Below are the code and all the weights of a small trained network. Each question names an input and a class and asks about switching units off, where a switched-off unit gives its printed mean instead of its output.

import numpy as np


def w(rows, s, z=0):
    codes = np.array(rows[::2]) - 128.0
    scale = np.full(codes.shape[1], s)
    scale[-1] = z or s
    return codes * scale


def f(y):
    return y / 2 * (1 + np.tanh(0.7978845608 * (y + 0.044715 * y**3)))


def log_softmax(a):
    a = a - a.max(-1, keepdims=True)
    return a - np.log(np.exp(a).sum(-1, keepdims=True))


def net(x, mask):
    res = np.array(x, float).reshape(1, 6) / 4 @ E
    y = f(res @ A[0][:, :-1].T + A[0][:, -1])
    res = res + np.where(mask, y, B[0][:, -1]) @ B[0][:, :-1]
    return log_softmax(res[-1] @ U[:, :-1].T + U[:, -1])


A, B = {}, {}
E = w([
[127,129,132,121,129,124,130],'x0',
[130,140,136,117,126,117,137],'x1',
[184,31,224,182,43,168,223],'x2',
[234,71,75,81,63,52,63],'x3',
[197,117,71,2,187,223,205],'x4',
[127,130,131,124,124,129,127],'x5',
],0.009)
A[0] = w([
[161,100,177,145,113,153,146,55],'neuron 1',
[113,126,117,117,162,141,77,73],'neuron 2',
[141,148,140,126,114,153,106,123],'neuron 3',
[28,187,159,167,123,213,147,61],'neuron 4',
[54,213,31,76,199,108,39,144],'neuron 5',
[172,48,228,179,44,161,224,132],'neuron 6',
[102,205,94,122,162,110,36,97],'neuron 7',
[254,90,70,91,65,78,48,41],'neuron 8',
[196,133,84,46,148,233,201,29],'neuron 9',
[153,93,177,138,89,174,152,44],'neuron 10',
[142,154,132,133,128,98,156,91],'neuron 11',
[5,174,179,180,184,198,158,30],'neuron 12',
[119,172,93,97,168,105,88,115],'neuron 13',
[118,150,180,200,101,48,105,53],'neuron 14',
[179,68,55,121,58,33,67,41],'neuron 15',
[176,69,94,117,119,103,84,17],'neuron 16',
[138,169,89,144,146,121,121,42],'neuron 17',
[102,137,138,163,169,152,152,3],'neuron 18',
[175,95,99,5,167,200,216,39],'neuron 19',
[59,163,168,177,214,220,187,50],'neuron 20',
[131,66,199,142,60,154,154,124],'neuron 21',
[182,75,196,152,88,177,190,93],'neuron 22',
[40,130,209,201,42,27,73,50],'neuron 23',
[153,73,97,92,90,79,94,31],'neuron 24',
],0.0078,0.0035)
B[0] = w([
[85,120,108,126,113,108,136,148],'neuron 1',
[125,111,120,134,130,122,147,141],'neuron 2',
[133,131,120,133,114,126,129,127],'neuron 3',
[166,176,175,106,68,177,158,178],'neuron 4',
[64,52,68,140,102,36,193,254],'neuron 5',
[81,82,57,121,136,54,176,229],'neuron 6',
[96,84,87,114,142,101,163,198],'neuron 7',
[154,179,209,65,64,171,170,213],'neuron 8',
[166,141,109,203,198,175,40,216],'neuron 9',
[96,111,117,126,124,82,139,157],'neuron 10',
[123,124,122,120,133,151,133,124],'neuron 11',
[179,168,175,63,85,150,141,193],'neuron 12',
[91,101,98,123,127,108,150,179],'neuron 13',
[151,131,110,184,186,176,74,176],'neuron 14',
[148,178,197,78,91,184,165,199],'neuron 15',
[140,140,160,109,108,145,137,154],'neuron 16',
[119,132,119,115,132,97,127,135],'neuron 17',
[148,129,162,128,124,134,148,135],'neuron 18',
[158,121,120,203,182,169,41,225],'neuron 19',
[158,162,196,71,86,135,152,194],'neuron 20',
[76,91,86,114,144,78,166,182],'neuron 21',
[92,108,83,114,121,81,162,191],'neuron 22',
[167,118,100,203,194,191,1,216],'neuron 23',
[158,145,160,105,115,149,153,160],'neuron 24',
],0.0092,0.013)
U = w([
[58,101,53,127,115,26,201,251],'0',
[137,147,118,191,188,169,21,126],'1',
[137,189,248,75,51,152,191,7],'2',
],0.011,0.0013)

Each question gives the input, the list of numbers given to net, and the class t.
The units are the neurons (one row each of A and B). Each row of codes is followed by its name. A weight is (code - 128) times the scale printed after its matrix; where a second scale follows, it is the last column's (A, B and U).
mask holds one flag per neuron, in row order. A switched-off neuron (its flag False) gives its mean, the last column of its row in B, instead of its output. The means were averaged over made-up inputs and are rounded, as every weight is.
A unit's drop is (log p(t) with every unit on - log p(t) with that unit switched off) / (log p(t) with every unit on - log p(t) with every unit switched off).
The circuit of an input: a set's keep is (log p(t) with only the set's units on - log p(t) with every unit switched off) / (log p(t) with every unit on - log p(t) with every unit switched off). Starting from the 12 units with the biggest drops (on a tie, the unit counted first), units are removed one at a time, each time the one whose removal leaves the highest keep (on an exact tie, the one counted first), for as long as the keep stays at least 0.8.
circuit, biggest first: the units of the circuit, biggest drop first
top k neurons: the k neurons with the biggest drops, biggest first
drop of u: that unit's drop, to one decimal
input [0,3,-5,2,-7,1], class 1: circuit, biggest first => (neuron 23)
input [3,-5,-1,-6,7,5], class 1: top 2 neurons => (neuron 9; neuron 19)
input [1,-1,8,-1,8,7], class 0: top 3 neurons => (neuron 6; neuron 22; neuron 23)
input [-1,5,8,0,8,-8], class 0: top 3 neurons => (neuron 6; neuron 22; neuron 23)
input [7,-5,6,-5,-8,-6], class 1: top 3 neurons => (neuron 23; neuron 14; neuron 5)
input [-7,3,7,-2,6,1], class 0: top 2 neurons => (neuron 6; neuron 22)
input [1,6,-8,-8,-7,3], class 0: top 4 neurons => (neuron 5; neuron 7; neuron 8; neuron 15)
input [8,5,-6,-7,3,1], class 2: top 4 neurons => (neuron 12; neuron 20; neuron 4; neuron 6)
input [6,-6,7,-4,6,-1], class 0: top 3 neurons => (neuron 6; neuron 22; neuron 23)
input [-7,-5,1,5,4,8], class 2: top 2 neurons => (neuron 8; neuron 23)
input [8,-6,5,-4,-7,2], class 1: top 2 neurons => (neuron 23; neuron 5)
input [-5,6,-5,7,-1,-8], class 2: top 2 neurons => (neuron 8; neuron 15)
input [-5,-1,3,7,-6,-5], class 2: drop of neuron 8 => 1.4
input [5,-7,-5,-7,3,-8], class 2: circuit, biggest first => (neuron 20)
input [6,7,-2,-6,4,-2], class 2: drop of neuron 20 => 0.2
input [8,-7,2,4,2,-5], class 2: drop of neuron 5 => 0.1
